Below are the code and all the weights of a small trained network. Each question names an input and a target symbol and asks about switching units off, where a switched-off unit gives its printed mean instead of its output.

import numpy as np


def w(rows, s, z=0):
    codes = np.array(rows[::2]) - 128.0
    scale = np.full(codes.shape[1], s)
    scale[-1] = z or s
    return codes * scale


def norm(h):
    return h / np.sqrt((h * h).mean(-1, keepdims=True) + 1e-5)


def f(y):
    return y / 2 * (1 + np.tanh(0.7978845608 * (y + 0.044715 * y**3)))


def softmax(a):
    e = np.exp(a - a.max(-1, keepdims=True))
    return e / e.sum(-1, keepdims=True)


def log_softmax(a):
    a = a - a.max(-1, keepdims=True)
    return a - np.log(np.exp(a).sum(-1, keepdims=True))


def net(x, mask):
    ids = ['ηθλμξστψω'.index(c) for c in x.split()]
    T = len(ids)
    res = E[ids] + P[:T]
    u = 0
    for l in range(3):
        r = norm(res)
        for j in range(2):
            rows = slice(2 * j, 2 * j + 2)
            q, k, v = (r @ M[l][rows].T for M in (Q, K, V))
            z = softmax(np.where(np.tri(T) > 0, q @ k.T / 2**0.5, -1e9)) @ v
            o = O[l][rows]
            res = res + np.where(mask[u + j], z, o[:, -1]) @ o[:, :-1]
        u += 2
        y = f(norm(res) @ A[l][:, :-1].T + A[l][:, -1])
        res = res + np.where(mask[u : u + 8], y, B[l][:, -1]) @ B[l][:, :-1]
        u += 8
    return log_softmax(norm(res)[-1] @ U[:, :-1].T + U[:, -1])


Q, K, V, O, A, B = {}, {}, {}, {}, {}, {}
E = w([
[158,139,159,107,205,89,108],'η',
[156,145,162,114,203,95,107],'θ',
[91,130,192,99,113,214,107],'λ',
[101,145,191,122,153,200,98],'μ',
[6,171,100,29,41,91,75],'ξ',
[106,113,240,131,191,160,110],'σ',
[144,145,86,72,141,108,92],'τ',
[104,86,168,156,181,182,170],'ψ',
[165,135,116,131,82,98,89],'ω',
],0.011)
P = w([
[169,255,225,121,139,206,166],'0',
[97,102,182,166,152,187,72],'1',
[113,91,175,148,165,133,92],'2',
[130,80,144,138,156,126,102],'3',
[139,80,119,135,158,126,108],'4',
[141,102,91,147,152,154,115],'5',
[141,109,91,148,154,143,126],'6',
[138,119,79,152,150,150,135],'7',
[129,134,98,154,148,134,150],'8',
[125,143,72,153,137,149,145],'9',
[109,171,112,156,142,120,152],'10',
],0.0083)
Q[0] = w([
[39,20,168,250,211,244,138],'0.h1',
[70,81,189,142,36,111,134],'0.h1',
[133,252,68,75,108,50,214],'0.h2',
[138,116,40,73,176,244,207],'0.h2',
],0.0036)
K[0] = w([
[132,80,166,138,204,163,109],'0.h1',
[105,103,254,75,125,154,143],'0.h1',
[79,154,111,101,147,142,108],'0.h2',
[128,107,64,194,148,130,108],'0.h2',
],0.0068)
V[0] = w([
[185,102,189,126,202,227,157],'0.h1',
[110,137,94,68,168,143,89],'0.h1',
[122,209,237,127,126,86,194],'0.h2',
[253,121,170,191,122,158,129],'0.h2',
],0.0057)
O[0] = w([
[101,133,154,65,178,150,98,254],'0.h1',
[139,103,165,83,220,78,170,252],'0.h1',
[170,113,1,128,176,228,111,159],'0.h2',
[115,114,219,94,94,141,55,136],'0.h2',
],0.0077,0.0032)
A[0] = w([
[57,67,146,99,25,141,92,175],'0.n1',
[118,185,98,159,106,123,143,4],'0.n2',
[254,130,64,194,149,91,123,168],'0.n3',
[118,21,176,204,163,92,178,50],'0.n4',
[195,213,85,135,121,183,126,178],'0.n5',
[195,189,130,186,177,161,155,116],'0.n6',
[151,97,184,159,189,90,92,176],'0.n7',
[97,101,104,104,173,142,165,69],'0.n8',
],0.0068,0.0035)
B[0] = w([
[139,119,163,129,220,131,99,156],'0.n1',
[82,178,78,91,108,139,90,108],'0.n2',
[87,91,248,140,172,123,88,182],'0.n3',
[134,130,164,83,50,226,100,132],'0.n4',
[137,98,254,60,155,176,135,145],'0.n5',
[101,5,147,112,79,172,136,149],'0.n6',
[91,75,74,134,93,123,120,253],'0.n7',
[79,134,140,193,153,89,195,150],'0.n8',
],0.0062,0.0052)
Q[1] = w([
[72,75,162,123,230,165,142],'1.h1',
[217,74,214,216,67,164,46],'1.h1',
[152,164,142,188,200,81,210],'1.h2',
[121,254,45,137,84,97,221],'1.h2',
],0.0056)
K[1] = w([
[173,122,182,150,45,124,72],'1.h1',
[135,2,177,190,215,174,126],'1.h1',
[233,184,99,111,213,95,179],'1.h2',
[194,145,164,132,149,236,91],'1.h2',
],0.0061)
V[1] = w([
[4,206,76,127,96,184,125],'1.h1',
[143,149,82,114,128,123,59],'1.h1',
[111,1,157,166,144,69,176],'1.h2',
[142,149,123,54,100,115,175],'1.h2',
],0.0052)
O[1] = w([
[253,68,68,212,124,80,117,94],'1.h1',
[167,102,116,210,224,207,176,206],'1.h1',
[89,231,194,207,218,182,138,254],'1.h2',
[119,134,3,38,116,130,162,41],'1.h2',
],0.0048,0.0013)
A[1] = w([
[101,114,2,136,69,72,154,236],'1.n1',
[174,95,118,161,117,104,57,250],'1.n2',
[72,131,175,203,110,92,98,66],'1.n3',
[138,166,172,162,176,219,141,205],'1.n4',
[129,161,207,151,122,153,145,47],'1.n5',
[128,117,162,120,50,170,252,199],'1.n6',
[55,108,91,131,186,100,90,137],'1.n7',
[130,155,34,199,84,93,164,28],'1.n8',
],0.0073,0.0014)
B[1] = w([
[154,120,98,201,139,86,59,148],'1.n1',
[173,143,215,91,160,182,129,145],'1.n2',
[146,128,162,56,150,189,46,155],'1.n3',
[201,45,153,130,156,16,161,224],'1.n4',
[87,114,115,148,160,101,107,154],'1.n5',
[40,107,180,99,158,255,76,121],'1.n6',
[136,112,169,169,110,119,117,255],'1.n7',
[109,148,92,194,91,96,66,129],'1.n8',
],0.0069,0.0062)
Q[2] = w([
[114,123,164,228,167,73,59],'2.h1',
[152,132,109,53,90,131,89],'2.h1',
[44,26,211,255,245,42,54],'2.h2',
[193,219,48,83,53,209,215],'2.h2',
],0.0081)
K[2] = w([
[20,160,206,103,177,117,255],'2.h1',
[183,142,218,148,88,116,78],'2.h1',
[107,158,3,212,54,59,8],'2.h2',
[125,93,225,114,228,232,226],'2.h2',
],0.0066)
V[2] = w([
[49,42,150,209,127,210,200],'2.h1',
[116,162,108,172,85,144,115],'2.h1',
[199,143,179,143,128,88,164],'2.h2',
[253,114,153,154,160,122,159],'2.h2',
],0.007)
O[2] = w([
[2,142,66,91,158,181,147,157],'2.h1',
[119,128,187,107,155,130,122,2],'2.h1',
[143,116,121,97,233,143,70,103],'2.h2',
[112,147,176,119,222,125,86,120],'2.h2',
],0.0088,0.0071)
A[2] = w([
[77,122,52,144,107,226,210,94],'2.n1',
[88,191,130,172,79,68,150,90],'2.n2',
[160,254,88,57,63,111,125,3],'2.n3',
[78,71,185,103,4,233,141,167],'2.n4',
[173,152,148,165,90,54,83,122],'2.n5',
[146,136,27,110,68,138,110,130],'2.n6',
[142,123,173,68,224,235,119,143],'2.n7',
[71,101,136,150,121,108,73,131],'2.n8',
],0.0064,0.0046)
B[2] = w([
[51,184,99,86,203,124,113,129],'2.n1',
[162,135,192,137,108,252,176,133],'2.n2',
[160,46,75,183,156,146,29,119],'2.n3',
[118,217,92,97,100,128,95,181],'2.n4',
[63,238,162,109,192,98,103,145],'2.n5',
[204,2,146,152,200,169,222,133],'2.n6',
[188,31,206,160,172,152,127,254],'2.n7',
[150,146,177,142,115,187,87,180],'2.n8',
],0.0068,0.0054)
U = w([
[220,33,189,86,174,208,111,111],'η',
[122,104,121,207,194,99,21,127],'θ',
[123,162,138,64,182,52,117,81],'λ',
[119,213,98,111,150,46,160,117],'μ',
[203,52,40,146,45,137,159,191],'ξ',
[90,67,81,131,53,155,141,5],'σ',
[151,120,163,223,35,71,221,190],'τ',
[38,142,39,106,130,178,207,81],'ψ',
[83,193,192,148,1,175,62,167],'ω',
],0.0089,0.0034)

Each question gives the input, a string of symbols that net reads in full, and the target symbol t.
The units are the heads (2 rows each of Q, K, V and O) and the neurons (one row each of A and B). Each row of codes is followed by its name. A weight is (code - 128) times the scale printed after its matrix; where a second scale follows, it is the last column's (O, A, B and U).
mask holds one flag per unit, layer by layer, with each layer's heads first. A switched-off unit (its flag False) gives its mean, the last column of its rows in O or B, instead of its output. The means were averaged over made-up inputs and are rounded, as every weight is.
A unit's drop is (log p(t) with every unit on - log p(t) with that unit switched off) / (log p(t) with every unit on - log p(t) with every unit switched off).
The circuit of an input: a set's keep is (log p(t) with only the set's units on - log p(t) with every unit switched off) / (log p(t) with every unit on - log p(t) with every unit switched off). Starting from the 12 units with the biggest drops (on a tie, the unit counted first), units are removed one at a time, each time the one whose removal leaves the highest keep (on an exact tie, the one counted first), for as long as the keep stays at least 0.8.
units of the circuit, in order: the units of the circuit, biggest drop first
most important unit: the unit with the biggest drop
k most important neurons: the k neurons with the biggest drops, biggest first
k most important neurons of layer l: the k neurons of layer l with the biggest drops, biggest first
which heads matter: for each layer, one digit per head in row order, 1 if its drop is at least 0.15 and else 0, layers parted by /
input ω η μ θ η τ λ η τ τ ξ, target τ: most important unit : 1.n4
input η τ ξ ψ τ τ η λ, target τ: which heads matter : 11 / 01 / 01
input μ ξ η, target ξ: units of the circuit, in order : [2.h2 0.h2]
input μ ξ τ θ ψ σ ω τ ξ, target θ: units of the circuit, in order : [1.h1 1.n1]
input ω τ η ψ ξ τ, target ψ: 3 most important neurons : [0.n3 0.n1 1.n4]
input μ ω ψ τ ξ θ τ ψ σ, target ψ: units of the circuit, in order : [2.h1 2.h2 2.n1]
input η μ σ ξ τ τ τ θ μ, target τ: which heads matter : 10 / 00 / 01
input ξ η τ ω λ, target ω: 2 most important neurons : [1.n6 0.n5]
input θ η τ ξ σ ω τ θ, target ω: 2 most important neurons : [0.n3 1.n4]
input ξ ξ τ ξ μ τ μ ψ ψ, target ψ: units of the circuit, in order : [2.h1 0.n8]
input ψ θ σ ξ τ η τ μ, target τ: which heads matter : 11 / 00 / 01
input η ψ ω ξ μ, target ω: 2 most important neurons of layer 0 : [0.n1 0.n5]
input λ μ ξ σ θ τ, target τ: 2 most important neurons : [1.n4 0.n1]
input μ θ ψ τ τ ψ ξ, target ψ: most important neuron : [0.n1]
input ω ξ μ ψ τ θ, target ψ: units of the circuit, in order : [2.h1 2.h2 2.n7 2.n1]
input τ τ λ τ ψ μ η ξ ω ω τ, target ω: 4 most important neurons : [0.n3 1.n4 0.n1 1.n3]
input τ σ τ ξ τ ω λ, target ω: units of the circuit, in order : [2.h2 2.n4]
input τ θ τ τ ω ξ τ ω τ σ, target ω: 2 most important neurons of layer 0 : [0.n3 0.n1]
input ψ ξ τ τ η, target τ: 2 most important neurons : [1.n4 0.n1]
input μ ξ ξ, target θ: units of the circuit, in order : [0.h2 1.h1 1.n1]
input μ ξ ω τ τ σ, target τ: units of the circuit, in order : [2.h2]
input τ μ ω η ω τ ω ξ, target ω: 2 most important neurons : [1.n4 0.n1]
input τ η θ σ ψ η ψ η τ τ, target λ: which heads matter : 11 / 10 / 01
input η η ξ τ λ ψ, target ψ: which heads matter : 00 / 00 / 01
input σ θ τ τ τ λ ξ ω ψ, target ω: 2 most important neurons of layer 0 : [0.n4 0.n1]
input ξ τ σ ψ ξ ω τ τ, target λ: which heads matter : 11 / 10 / 00
